Below are the code and all the weights of a small trained network. Each question names an input and a class and asks about switching units off, where a switched-off unit gives its printed mean instead of its output.

import numpy as np


def w(rows, s, z=0):
    codes = np.array(rows[::2]) - 128.0
    scale = np.full(codes.shape[1], s)
    scale[-1] = z or s
    return codes * scale


def f(y):
    return np.maximum(y, 0)


def log_softmax(a):
    a = a - a.max(-1, keepdims=True)
    return a - np.log(np.exp(a).sum(-1, keepdims=True))


def net(x, mask):
    res = np.array(x, float).reshape(1, 5) / 4 @ E
    y = f(res @ A[0][:, :-1].T + A[0][:, -1])
    res = res + np.where(mask, y, B[0][:, -1]) @ B[0][:, :-1]
    return log_softmax(res[-1] @ U[:, :-1].T + U[:, -1])


A, B = {}, {}
E = w([
[176,149,139,174,143,93,76],'x0',
[54,42,29,60,106,73,162],'x1',
[198,79,96,212,73,79,120],'x2',
[120,150,63,127,158,17,53],'x3',
[171,171,2,47,72,138,39],'x4',
],0.0083)
A[0] = w([
[88,41,92,82,136,141,113,105],'neuron 1',
[192,183,9,123,105,74,12,248],'neuron 2',
[165,84,159,219,36,129,83,218],'neuron 3',
[234,201,149,106,61,156,158,91],'neuron 4',
[88,175,89,25,97,149,118,119],'neuron 5',
[84,150,207,152,199,190,125,254],'neuron 6',
[62,145,3,42,136,119,127,192],'neuron 7',
[87,34,182,247,121,80,150,208],'neuron 8',
],0.0061,0.0034)
B[0] = w([
[22,100,138,201,154,116,164,167],'neuron 1',
[149,222,28,149,107,41,87,254],'neuron 2',
[255,72,71,227,132,100,210,190],'neuron 3',
[212,137,156,133,161,205,141,161],'neuron 4',
[67,136,179,20,45,159,49,186],'neuron 5',
[111,221,174,68,225,111,167,200],'neuron 6',
[30,143,76,56,101,102,106,223],'neuron 7',
[120,57,116,239,242,56,190,204],'neuron 8',
],0.0061,0.011)
U = w([
[128,180,166,135,196,82,144,212],'0',
[140,163,149,75,89,153,65,72],'1',
[35,85,111,84,139,163,212,225],'2',
[156,54,148,161,81,155,75,4],'3',
[254,173,142,173,119,207,138,61],'4',
[105,161,32,151,95,50,37,136],'5',
[219,84,91,214,121,51,184,185],'6',
],0.009,0.0038)

Each question gives the input, the list of numbers given to net, and the class t.
The units are the neurons (one row each of A and B). Each row of codes is followed by its name. A weight is (code - 128) times the scale printed after its matrix; where a second scale follows, it is the last column's (A, B and U).
mask holds one flag per neuron, in row order. A switched-off neuron (its flag False) gives its mean, the last column of its row in B, instead of its output. The means were averaged over made-up inputs and are rounded, as every weight is.
A unit's drop is (log p(t) with every unit on - log p(t) with that unit switched off) / (log p(t) with every unit on - log p(t) with every unit switched off).
The circuit of an input: a set's keep is (log p(t) with only the set's units on - log p(t) with every unit switched off) / (log p(t) with every unit on - log p(t) with every unit switched off). Starting from all 8 units, units are removed one at a time, each time the one whose removal leaves the highest keep (on an exact tie, the one counted first), for as long as the keep stays at least 0.8.
circuit, biggest first: the units of the circuit, biggest drop first
most important unit: the unit with the biggest drop
k most important neurons: the k neurons with the biggest drops, biggest first
drop when u is switched off: that unit's drop, to one decimal
input [4,-1,-7,-2,2], class 1: most important unit : neuron 8
input [3,-1,4,-4,5], class 4: 4 most important neurons : (neuron 8; neuron 4; neuron 7; neuron 1)
input [-6,-3,-5,4,4], class 1: 3 most important neurons : (neuron 5; neuron 8; neuron 3)
input [5,-2,-2,-1,2], class 4: circuit, biggest first : (neuron 7; neuron 8; neuron 4)
input [6,-2,-8,-1,2], class 1: 4 most important neurons : (neuron 8; neuron 3; neuron 1; neuron 5)
input [4,-7,-4,0,6], class 4: 3 most important neurons : (neuron 4; neuron 7; neuron 1)
input [-8,0,4,-2,-8], class 6: 3 most important neurons : (neuron 8; neuron 7; neuron 5)
input [4,-8,2,-4,-8], class 6: 4 most important neurons : (neuron 3; neuron 8; neuron 5; neuron 7)
input [-5,-8,4,0,7], class 4: 2 most important neurons : (neuron 4; neuron 7)
input [4,5,1,8,-7], class 6: drop when neuron 7 is switched off : 0.1
